[  43   23  -17 -293  115 -162   88  261  279  181  244 -110  187  251
  -64  305 -190  307  311  106  139 -222  -12  169 -317  -26  158 -125
  135  -42 -134  -70   43  -56 -170  224  298] => (55)
[  16   -3 -179 -252    3 -150   -5 -360 -226   80  348  -33   60 -250
  103   14  395  138 -305  -87  120   72  -33 -342 -195  196 -292 -165
 -226 -114  277  275   44  163 -182 -104 -219] => (60)
[  91  334 -197 -147  213 -133  170 -194  -72   -7   64 -147  -45  -65
  176   69 -105 -123 -335  192  -17  265   -8 -137 -360  205 -368 -149
  266  -32   76  154   37  -25   18  102 -191] => (58)
[-178 -281   75   88 -292  116    4   85 -125  241   90   95  316 -155
 -102   35  315  303  139  -84  383 -336  185   62  385 -185  396   78
 -184   66 -152 -216  497 -310  -81   40  251] => (53)
[-245 -107   24   34 -123  135   -3  -24  -96   40 -301   -5   86  -85
   30  -56  181  -46 -126 -269  207 -195   88  128  134 -211  -42  121
   39  -67 -149 -251  284 -114  114   -4  -74] => (61)
[-152   78  244  157  -80  134  -44  290  182   29 -432 -137  117  256
  -85  -40 -327   38  249  -15  -50 -165   56  292   97 -230   29   58
  297  -28 -360 -327   85 -199  140  182  222] => (69)
[-101 -262  183  -80 -266   56  -94  237  107  122   81  -41   95  -14
 -120   88  243  282  274 -168  217 -444    0   31  110 -208  270   82
 -173  -76  -46 -279   -3   76  -85   56  220] => (55)
[ -83  122   43  -59   46  -42 -192  -56  -16  -48 -153  -94  148  234
   24  -47 -223   32    3 -105 -189  -11    1   46 -174  -57 -263 -146
  117  -46 -176   67   30  -78  -87   35   50] => (69)
[  12  -15  -71 -230  -54  -45  103  188  142  194  104 -160   94  -91
  -94  131   93  176   65  -33  278 -265  -14  115 -109  -54   43    8
   79  -56  -49 -143   21 -105    1  105  120] => (60)
[-301 -264  190  158 -270  152 -188 -214 -267  -54 -188  142   77  -85
   91 -138  409   46 -107 -337   58 -151   76 -151  276 -196  -13   91
 -294 -103    8 -143  269  143  -45 -126 -120] => (69)
[ 156  167  -61 -221  125 -194  235   54  136  121  369 -106    0   21
   84  264  -41  192   35  314   81   70  -51 -136 -344  189    0 -146
  109  -55  144   72  -37  123 -120  194   72] => (60)
[ -50 -118 -158 -156 -111  -41  113 -293 -269   83  270   45  -25 -402
  147   51  591   46 -369 -110  315  -34   19 -307  -24   82  -89   13
 -243  -88  289   45  191  155  -68  -89 -259] => (62)
[ 174  178 -153 -384  169 -179  171  281  274  -24  198 -140 -158  134
  122  417 -205  -78   -1  147   89 -202 -110  109 -587  -40   49  -26
  312   -8    0 -165 -155  102  -55  248   99] => (62)
[  75  189  -30 -132 -128    5 -319 -114 -132 -155 -132 -302 -152 -188
  -14 -235   52 -183 -311 -214 -190  -65 -129 -211 -187    5 -535  -69
   59  -76   78   69 -445   71   46 -116 -188] => (62)
[  86  275 -106 -141   70 -111 -270  -36  -41   29    8 -242  259  154
  -98 -103 -377   80  -28   15 -203    7   14   44 -227   55 -352 -279
  209   71 -231  248  -46 -375 -136   42  166] => (53)
[  82  200    2  -82   85 -141   89 -106   11  121  224 -148  114   20
   20   32  -63  226    8  243  -45  195  -10 -190 -180  229 -195 -212
   68  -76   81  194  -18   23 -105  103   27] => (55)
[-115  -56  -69 -130 -141   11 -195 -215 -186  133  -12 -158  209 -216
 -113 -224  290  170 -163 -305  125 -119   12  -96   78    9 -335  -96
 -156 -111    2  126   23 -122  -44 -156 -100] => (55)
[-174  -78  165   53  -41  101  238  397  263  123 -237   13   81  198
    7  247 -136   84  284   51  257 -295   95  363   48 -279  378  177
  262  -18 -286 -503  319 -124  118  279  250] => (61)
[   6  391   67  144   80  -10  -58 -151  -48  166 -196 -357  292   42
 -164 -340 -351  199    7  208 -195  347   65  -41   70  238 -513 -271
  286  -60 -191  251  -29 -363   83   71   50] => (55)
[ -85 -104   90   11 -172  119  196  305  128   78 -110  -30  -84 -110
   23  186  154  -15   66   -1  334 -337   46  149   78 -231  313  229
  130  -19  -78 -487  147  -23  147  178  101] => (58)
[ -50  355  123  204   85   38   -8 -131  -65  -78 -338 -176   17  124
   92 -185 -326 -112 -138  168 -278  325   34  -64  -56   93 -411 -117
  321  -50 -126   43    4  -84  126  101  -96] => (61)
[  32  169  169  134 -214  125  -55  165   48   51 -234 -314  -44 -172
 -139 -214  -44   16    5   67  -17  -66  -24  -37  164  -22 -179   43
  188  -48  -66 -189 -241 -121  205   71   58] => (60)
[-222   -1   18   97   28   30   91 -236 -171  102 -134   67  233   13
   94  -51   94  105 -121  -43   98  132  138   -7  105    5 -124  -58
   10  -66  -93   20  458 -119   -7   23  -80] => (69)
[ -14  -77  -81 -210  -50  -25  279  291  199  280  128 -104  107 -130
  -82  242  144  209  117   41  461 -319   37  207  -42  -93  249   88
  121  -36  -67 -280  186 -159   47  181  175] => (60)
[  24  -91  113 -115 -188   76  181  559  335  121  -30 -138 -110  -42
  -85  280   32   61  250   40  342 -510  -26  246  -30 -272  412  230
  200   -8 -117 -567  -61  -30  125  254  274] => (62)
[  21   -6   58 -146  -98   35   60  378  224  -33  -78 -118 -166   36
   25  237  -40  -89   83  -31  156 -385  -54  160 -192 -237  187  158
  212  -11  -92 -423 -116   57   76  189  133] => (58)
[ -99 -104  -53 -127  -93  -68 -156 -369 -273   84  213  -17  183 -177
   21 -118  398  221 -189 -208   75   10   18 -307   -3  107 -263 -158
 -314 -123  163  243  106   99 -197 -153 -146] => (55)
[  48  219   57   78 -144   66 -114 -114 -142  -67 -153 -256 -118 -240
    4 -245   61 -114 -262   14 -112   98  -45 -238   20   77 -397  -29
  103  -59   81    6 -250   15  137  -29 -161] => (62)
[ -83  270  162  164   31   38 -175 -127  -70 -105 -338 -159   75  198
   48 -218 -316  -53  -60   29 -341  218   11  -56  -49   30 -420 -144
  216  -61 -161   76  -45  -61   45   45  -40] => (69)
[ -52  163  176  110   93   13  270  258  234   48 -163  -37   21  276
   92  216 -337   45  210  302   13   32   64  181 -101  -69  175   24
  361  -11 -194 -287  201  -45   86  320  186] => (61)
[-199 -171  -60 -167 -103   15 -219 -245 -232 -139  -80   80  -28  -70
  161    1  353 -122 -303 -456   51 -211  -22 -123 -134 -174 -212   27
 -202 -107   64  -41   99  204 -100 -151 -236] => (61)

[-484   25 -103 -203 -227  135 -217  327  190  -19  194  -70 -303  166
 -372 -507 -270  427   73  303  445  100   87  -56  286  -26   85  -42
   32  157  506  301  135 -555  238  389 -346] => (19)
[ 129 -288  -79   25  437   78  -51 -336 -316 -100  -33 -184   70 -131
   34  140   70 -184  158 -263  -95  -67   44  -53 -153 -229 -142  -78
 -187   79  -75 -231 -389   83   83  -38 -136] => (22)
[   4 -219    1  -62  194  207 -277  274 -246  124   90 -161  132    5
  -66  246  277 -311  -84 -155   45 -203  308   19 -347 -159 -120  -41
  -89  -29 -220  337 -231  385  267   -1    0] => (24)
[ -57  -97  268   17 -106  176   52 -139 -414  192   15 -141  -24 -360
   11  242  254   35 -160 -124  241  252  183   77  -54  149  124  147
 -346  341 -459  238  182 -207  111   64   81] => (24)
[ 571 -124  231  114  193  115  147 -779 -720 -235  216   26 -169 -243
  203  328  154 -151 -292 -135 -142  185 -229 -320  127   13   95   62
  -26  345 -284 -399 -290  101  -72 -141  328] => (22)
[ 469   77  296  266 -173   37  220 -537 -469  -74  253   67 -197 -352
   41  286  171  159 -268   -8 -119  261  -35 -207  166  255  306  164
 -134  295 -414  -22  182 -166 -186 -159  457] => (27)
[-159    2 -336  -96  -73 -143 -341  768  552   39   44 -330  381  343
 -243 -238   39  158  491   14 -176 -228  454  156 -414   36 -229 -327
   19 -541  115  321 -113   35  105 -141 -305] => (27)
[-107 -160 -170 -229   68  -16 -370  709  191  170  -69 -439  567  232
    0   76  323 -205  315 -210  -91 -163  482  251 -644   35 -373 -309
 -103 -420 -263  278 -296  330  246 -184 -271] => (24)
[-104 -151 -161 -223   40   -3 -330  691  182  154  -62 -453  555  224
   -2   63  325 -199  339 -184 -106 -174  508  219 -631    0 -351 -315
  -77 -434 -278  261 -275  339  246 -208 -257] => (24)
[-130   20  159   96 -238  109  106  -97 -162   80  106  -87 -175 -282
 -161  -23   35  302   -5   61  197  209  192  -18  129  124  242  117
 -236  248 -190  243  330 -433   23   99   39] => (27)
[-473   35 -119 -228 -215  105 -259  349  229  -13  204  -39 -289  185
 -380 -495 -244  398   39  316  420   84   61  -39  276  -41   30  -61
   21  138  543  320   90 -528  242  383 -340] => (21)
[ 443   21  -89  210  212 -129  -34 -615 -150 -311  285  222 -327  -43
 -134  -45 -206  245 -126   48 -187   90 -397 -266  360   46   90   33
  -30  227  372 -272 -228 -299 -215   25  157] => (21)
[ -46 -184  -18  -23  129  246 -233  288 -198   62  168 -120   -1   22
 -169  144  194 -242  -54  -33   36 -283  361  -81 -246 -263  -23  -30
    5  -53 -117  378 -147  359  266   24   19] => (22)
[ 577   89   91  269   20  -68   91 -670 -325 -287  349  221 -345 -128
  -51   76  -97  257 -249   67 -195  183 -341 -333  364  188  241  107
   21  289   94 -237  -62 -257 -260  -62  365] => (19)
[  34 -189  -43  -13  208   94  -74  -87 -203  -44   33 -194   58  -64
  -35   67   91  -91  132 -135  -32  -56  160  -45 -151 -150  -77  -80
 -118   18  -90  -36 -223   51  118  -21 -107] => (22)
[ 405 -263   61   55  435   96   44 -683 -602 -215   73  -75  -51 -186
  165  257   97 -234  -76 -251 -140   57 -175 -212   -3 -156  -67  -17
 -105  247 -143 -443 -462  128    7  -82   73] => (22)
[  -7  -53 -331  145  268 -141 -208  -59  274 -149  101   24 -124   90
 -335 -260 -279  305  274    6 -108 -129  -55  -31  113  -93  -35  -79
 -124  -46  519   20 -163 -351  -72  116 -217] => (19)
[ 323  -53 -212  193  357 -155  -91 -547  -28 -299  186  157 -250  -12
 -177 -114 -263  225   46  -20 -200    1 -348 -191  285  -61   -6  -26
  -92  148  482 -296 -313 -314 -180   57  -17] => (21)
[-201   81 -417 -108 -105 -273 -414  825  774   48   54 -256  361  387
 -336 -337  -31  280  506   89 -191 -203  370  227 -338   93 -284 -353
  -49 -569  315  381  -98 -124   55 -101 -350] => (21)
[-386   64  -34   -8 -250   59  -65  151  173   49  127  -45 -274  -56
 -361 -367 -213  514  112  209  337  163  126   16  270   85  193   58
 -155  197  285  331  324 -675   82  298 -212] => (19)
[-271  -16  129   -8 -224  152   56   10 -130   96   67 -153 -153 -221
 -175 -103   16  276   50   71  286  193  236   11  104   59  182   73
 -213  229 -131  250  286 -436  117  158  -90] => (27)
[ 574  141  157  315 -103  -71  138 -634 -319 -221  356  227 -343 -201
  -62  117  -45  313 -281   88 -181  232 -276 -300  362  278  317  150
  -23  300  -29 -126   87 -299 -291  -89  446] => (19)
[ -67 -129  -43 -164   -3   86 -182  353  -35   57   37 -328  266   94
  -12   37  219 -117  177  -85   -8  -69  359   52 -348  -38 -169 -195
  -38 -185 -218  155 -181  178  212 -106 -148] => (22)
[-132   55 -262  -37  -62 -138 -288  398  433  -24  141  -85   39  204
 -324 -280 -103  290  239  126  -43  -86  154   64  -41   40 -103 -174
  -56 -213  355  273  -48 -248   41   49 -210] => (21)
[-326 -239   59 -317   54  368 -343  429 -297  147  111 -196   -8  101
  -98   27  196 -261 -173   -7  409  -91  285    4 -198 -203 -127  -43
    1  138  -53  395 -194  224  483  238 -196] => (24)
[ -90 -119 -142 -216  -22   -6 -272  628  176  108  -29 -449  500  214
   -3   18  282 -137  346 -130 -112 -132  492  170 -559   10 -305 -316
  -35 -423 -255  207 -237  277  219 -212 -241] => (22)
[-362 -213  138 -375  -39  365 -225  262 -368  114   81 -242  -45   37
  -22  -40  160 -161 -156   16  494   96  207  -14  -87 -125  -96  -39
  -22  248  -84  229 -144   21  464  260 -247] => (24)
[-269 -126 -108  -87   28  289 -337  501  -10   43  257  -54 -175  173
 -358 -116    6  -73  -42  157  198 -330  356 -124  -89 -313   32  -34
  123  -49  215  535  -60  192  345  208 -103] => (27)

[-221 -147 -277  -48  -35 -127  -22 -229  -47 -137  143  -16  280  319
  -72 -285   14   21 -143 -199   11 -114  182   37  -61  -56   -1   22
   66 -163 -148  -84   75  -23   71  261 -148] => [28]
[-228 -109 -320   31  -84  -75  -65 -306  -16  -78   56  -51  231  271
 -141 -298  193   65 -222  -28   18 -302  199   40 -142 -174  -85 -266
   68 -143 -167  -78   13   26  125  298    5] => [34]
[ -47   28  -66 -132  207  154   55 -118 -244    7  -15 -198   16   44
  145  358 -173  -10 -265 -197    4  306  115 -177  -44  277  140  354
 -259  -70   73   45  198  -61  -92  -29   69] => [44]
[-163 -325 -112 -143 -181 -179   91 -207  116 -161  256  142  356  259
 -127 -303 -125  104  -86 -177  142 -240   42  -47  -14 -230  -39  -11
  230 -125 -111 -207 -210   -5   21  266 -163] => [30]
[-175  -93 -299  -56   32   -3  -43 -296 -118  -55    4 -126  149  224
  -71  -80   51   54 -290  -65  -22 -119  182  -15 -111    3  -14  -64
  -77  -95 -101  -23  108  -12   84  245   44] => [28]
[ 187  225  283 -107  348  301 -250  438 -177   41  167   60 -112   33
   47  363  -32  -53  -87 -208   -4  279   65 -256    1    7  113  -16
  -11   65   57 -270   80   91 -123 -226 -111] => [38]
[-126 -391   47 -190 -309 -306  233  -46  341 -328  382  297  394  163
   18 -422 -271  172  121 -243  202 -189  -84    9  122 -235 -102  144
  366 -132  -53 -191 -449  -22  -37   68 -249] => [34]
[ 212  157  473 -146  315  333  -70  437 -161   29  222   92  -68  -19
  110  471 -113  -83  -49 -268   72  402  -26 -388    3   66  141  122
   10   -1   89 -282   41   28 -260 -344  -90] => [38]
[  38  -18 -106 -371  -12  -27   74  316  501 -232  192   99  178 -332
  371  172 -412  237  -61  -93  105   82  -89  -46  272  158   82  545
   31  -73  164 -177 -658  150 -319 -469  -16] => [28]
[ -31 -154   75 -193  -89  -88  126  151  289 -235  282  187  261   27
  117 -158 -185   93   18 -189  123  -17  -43  -83  124  -47  -14  194
  220 -145  -14 -206 -362   28 -182 -197 -142] => [28]
[   7  194   79   56  139  187  -81   28 -194  -21   -7 -114 -167  -45
  180  346   75   93 -102  -97   11  215   93  -65 -125   43  -41  -91
 -196   42  108   80  113   14   62  -98  128] => [38]
[   7    8   90  -35  297  300  -59 -155 -420  115  -23 -152   -2  301
 -187  202  168 -158 -397  -81  -56   95  162 -335 -196   83   62 -195
 -114  -75 -120 -131  415  -80  -51  123  110] => [35]
[-241   64 -382   81  334  377  -63 -650 -621  286 -288 -503  103  367
 -249  268  426 -236 -742   57 -116   -7  386 -334 -415  250  139 -221
 -384 -267 -231    2  718 -108  -42  361  350] => [34]
[ -96  -38  118   66  -16   32  123  -61   -8 -131  129   29  168  203
    4 -198  206  -57  -86 -117   52  -17   83 -131 -103  -31  -84 -157
  139 -234 -128  -80   57  -70  -89  -93    9] => [35]
[-152 -126  -95   -1   48  -74   -6 -282 -365  -89   84  -87   57  360
  -50  -40 -101   23  -96 -302   -1  137  166   18 -110    6    1   67
 -106    9  -29   98  353 -119  238  378 -140] => [44]
[-218   23  -72  178   43   22   56 -380 -419  -49   -9 -208   11  281
   46   55  152  -25 -118 -234    7  199  212   -7 -245   68  -39  -50
 -196 -111  -41  207  473 -147  192  256   28] => [38]
[-476 -247 -608  110 -317 -273  159 -739   18 -147  -14 -197  378  260
  -40 -401  169  161 -228  -30   88 -351  237  192 -224 -113 -129  -99
  -37 -284 -155  167   16  -67  210  476   93] => [30]
[  16  246  151   20   -4  117  159  306  350 -178   53   -5    4 -352
  456  164   80  104   19   -9   99  184  -24  -72   69  175  -63  162
   -2 -214  133   33 -374   67 -301 -687  191] => [44]
[  86  -86   48 -418  323  102  -98  279 -140  -38  301   73  204  183
   27  269 -511  -81 -146 -450   18  370   54 -279  171  200  332  642
   -9  -28   30 -359   47   17 -245  -37 -361] => [35]
[-182 -377 -408 -194  -57 -171 -215 -426 -224  -37  163   26  226  473
 -386 -215 -195  170 -262 -164   27 -358  165   53 -104 -353  -12 -202
   54  135 -124 -197   55   29  365  799 -207] => [30]
[ 105  155  376  -44  321  307  -51  277 -273   56  182   15   14  142
   35  318   41 -189 -104 -292   42  372   80 -381  -81  101  151   75
    6 -123  -17 -243  258  -31 -240 -232 -105] => [38]
[-367 -225 -523  -14 -264 -324   -1 -362  169 -210  191   14  434  268
  -41 -487   -1  158  -63 -167   94 -327  198  208  -61 -210  -56   18
  145 -223 -147  -66 -168   36  150  379 -188] => [30]
[ 123   -3   70 -360   84  131  -11  403  410 -103  222  161  184 -243
  181  208 -263  121 -145  -57  116    3  -86 -237  201   35  109  290
  134  -86   78 -384 -591  178 -394 -451  -15] => [34]
[  80  247  -94 -142  231  178 -229  361  139  -57   47  -27  -49 -155
  201  212  -27   90 -166  -35  -52   88   95  -56   90  101   60   88
  -72    0   79 -157 -209  170 -137 -344   31] => [35]
[ 109   78  381  -57  224  181  -67  372  -98  -48  276  155   85  194
  -18   28   42 -153   -6 -282   41  206   51 -289    0  -34   80  -23
  195 -120  -68 -311   88   -2 -198 -231 -214] => [44]
[-115  152 -264  109   38  108  -32 -254  -64  -49 -228 -266 -141  -66
  144  108  248  155 -311  169  -71  -82  168   78 -149   95 -161 -248
 -262  -23   35  241   51   18  141  -36  374] => [35]
[-182  101  284  336  -76   52  221 -173 -208 -131  120  -52   54  177
  164  -51  390  -77  101 -221  116  222  112  -97 -277  -30 -150 -232
   26 -284  -70  148  308 -159    6 -113   50] => [38]
[-121 -181 -346 -302   56 -108 -162  -26   44  -93  235   59  326  230
  -83 -106 -308   84 -177 -262   32  -87  137  -15   85  -59  157  291
   70  -44  -68 -289 -137   92  -13  263 -288] => [34]
[-295  -86 -326  124  145   58   13 -659 -604   55 -138 -357   99  515
 -189  -50  219 -128 -415 -161  -98   51  337  -66 -318  146   22 -110
 -273 -164 -185  180  722 -199  224  535   84] => [35]
[-349 -270 -396  137 -292 -220  122 -691  -63 -149  -55 -127  201  317
 -148 -423  230  173 -234   56   46 -422  180  166 -235 -217 -256 -404
    7 -118 -157  189   61  -88  334  517  163] => [34]
[-266 -101 -458  -44  -32   10  -16 -443  -54   14  -32 -197  252  152
  -81  -30  109   82 -383   14   43 -229  211  -44 -176  -31   21  -65
 -102 -187 -111  -55   12   25   22  286  132] => [30]
[-106   50  234   67 -274 -175  314  202  389 -380  288  165  131 -247
  540  -37 -108  208  368 -271  228  263 -104   96   85   15 -141  313
  129 -211  164  123 -428  -18 -143 -503  -73] => [38]
[-259 -341 -388 -167 -199 -257   35 -369   70 -161  186   35  360  267
 -109 -293 -210  176 -142 -181  105 -264  112   85  -18 -181  -13  103
   96  -82  -85 -103 -169    6  143  446 -163] => [30]
[ -58  -36 -354 -174  233   85 -324 -145 -279   32    4 -123   26  293
 -194   65  -73   57 -367 -101 -116  -88  224  -20  -67  -33   75  -85
 -149  114  -72 -140  202   66  189  394  -64] => [28]
